Here is a tiny trained network, its code and every weight. The questions are about switching its units off for an input and a class, where a switched-off unit gives its printed mean instead of its output.

import numpy as np


def w(rows, s, z=0):
    codes = np.array(rows[::2]) - 128.0
    scale = np.full(codes.shape[1], s)
    scale[-1] = z or s
    return codes * scale


def f(y):
    return y / 2 * (1 + np.tanh(0.7978845608 * (y + 0.044715 * y**3)))


def log_softmax(a):
    a = a - a.max(-1, keepdims=True)
    return a - np.log(np.exp(a).sum(-1, keepdims=True))


def net(x, mask):
    res = np.array(x, float).reshape(1, 3) / 4 @ E
    y = f(res @ A[0][:, :-1].T + A[0][:, -1])
    res = res + np.where(mask, y, B[0][:, -1]) @ B[0][:, :-1]
    return log_softmax(res[-1] @ U[:, :-1].T + U[:, -1])


A, B = {}, {}
E = w([
[69,215,76,209,230,149],'x0',
[254,103,157,220,147,85],'x1',
[44,7,80,190,106,132],'x2',
],0.012)
A[0] = w([
[167,55,167,24,109,129,117],'N0',
[180,60,100,37,79,124,156],'N1',
[181,70,181,101,13,158,137],'N2',
[61,197,110,180,205,170,105],'N3',
[15,163,60,52,89,137,126],'N4',
[52,2,102,182,107,144,110],'N5',
[209,40,101,224,138,2,122],'N6',
[29,185,121,53,63,76,137],'N7',
[232,138,101,214,158,70,115],'N8',
[192,98,159,191,126,126,118],'N9',
[126,179,94,207,215,156,128],'N10',
[134,165,107,167,95,178,244],'N11',
[58,22,128,193,126,101,126],'N12',
[178,232,188,51,124,103,121],'N13',
[133,140,136,205,226,128,119],'N14',
[190,107,134,194,123,76,122],'N15',
[179,234,142,49,167,86,118],'N16',
[58,119,160,51,121,223,98],'N17',
[121,127,142,133,100,176,250],'N18',
[200,15,208,63,114,141,97],'N19',
],0.0099,0.017)
B[0] = w([
[53,109,127,96,206,163,195],'N0',
[117,144,152,142,190,149,211],'N1',
[84,94,94,123,191,125,214],'N2',
[41,56,165,38,180,148,213],'N3',
[76,184,186,158,101,82,226],'N4',
[96,157,41,98,105,83,225],'N5',
[74,141,148,157,103,94,233],'N6',
[136,184,176,150,104,152,209],'N7',
[61,176,150,161,79,137,216],'N8',
[65,168,194,133,31,122,179],'N9',
[78,74,124,79,190,142,224],'N10',
[226,169,123,233,179,118,251],'N11',
[146,130,47,99,80,35,218],'N12',
[84,147,21,99,87,10,210],'N13',
[54,93,156,70,150,159,203],'N14',
[113,153,178,133,100,153,187],'N15',
[84,148,55,108,88,65,206],'N16',
[31,135,202,113,59,141,186],'N17',
[227,185,136,243,166,104,253],'N18',
[59,94,152,83,187,161,196],'N19',
],0.011,0.016)
U = w([
[118,148,7,108,75,91,123],'0',
[99,174,247,138,47,144,114],'1',
[96,95,151,84,214,164,107],'2',
[196,165,128,201,173,128,255],'3',
[138,115,147,97,94,192,96],'4',
[137,111,143,70,101,146,103],'5',
[173,100,122,132,135,173,94],'6',
[169,148,123,129,89,164,86],'7',
],0.017,0.0091)

Each question gives the input, the list of numbers given to net, and the class t.
The units are the neurons (one row each of A and B). Each row of codes is followed by its name. A weight is (code - 128) times the scale printed after its matrix; where a second scale follows, it is the last column's (A, B and U).
mask holds one flag per neuron, in row order. A switched-off neuron (its flag False) gives its mean, the last column of its row in B, instead of its output. The means were averaged over made-up inputs and are rounded, as every weight is.
A unit's drop is (log p(t) with every unit on - log p(t) with that unit switched off) / (log p(t) with every unit on - log p(t) with every unit switched off).
The circuit of an input: a set's keep is (log p(t) with only the set's units on - log p(t) with every unit switched off) / (log p(t) with every unit on - log p(t) with every unit switched off). Starting from the 12 units with the biggest drops (on a tie, the unit counted first), units are removed one at a time, each time the one whose removal leaves the highest keep (on an exact tie, the one counted first), for as long as the keep stays at least 0.8.
units of the circuit, in order: the units of the circuit, biggest drop first
unit that matters most: the unit with the biggest drop
k most important neurons: the k neurons with the biggest drops, biggest first
drop of u: that unit's drop, to one decimal
input [8,-7,5], class 2: units of the circuit, in order	[N3]
input [-7,-7,5], class 1: 4 most important neurons	[N4, N17, N7, N10]
input [-7,-6,-4], class 2: 3 most important neurons	[N0, N2, N19]
input [-7,-8,5], class 1: 3 most important neurons	[N4, N17, N7]
input [1,8,-6], class 1: 3 most important neurons	[N9, N8, N15]
input [6,-6,-3], class 1: 2 most important neurons	[N4, N7]
input [-7,0,-5], class 2: 2 most important neurons	[N19, N0]
input [0,-3,3], class 3: 2 most important neurons	[N13, N16]
input [8,-7,1], class 2: 4 most important neurons	[N3, N10, N8, N9]
input [7,-7,-6], class 1: 3 most important neurons	[N4, N7, N17]
input [1,3,-4], class 0: 3 most important neurons	[N13, N16, N1]
input [-3,-1,-1], class 3: 3 most important neurons	[N3, N10, N14]
input [7,4,-6], class 2: 4 most important neurons	[N10, N3, N14, N12]
input [-3,5,-6], class 0: 2 most important neurons	[N13, N16]
input [-3,-3,-1], class 3: 2 most important neurons	[N3, N9]
input [-2,6,5], class 1: units of the circuit, in order	[N9]
input [-3,2,2], class 3: drop of N10	0.2
input [-3,6,-8], class 0: drop of N13	1.6
input [3,-7,-8], class 0: drop of N13	7.8
input [-2,6,-8], class 0: drop of N13	1.6
input [5,-6,3], class 1: unit that matters most	N4
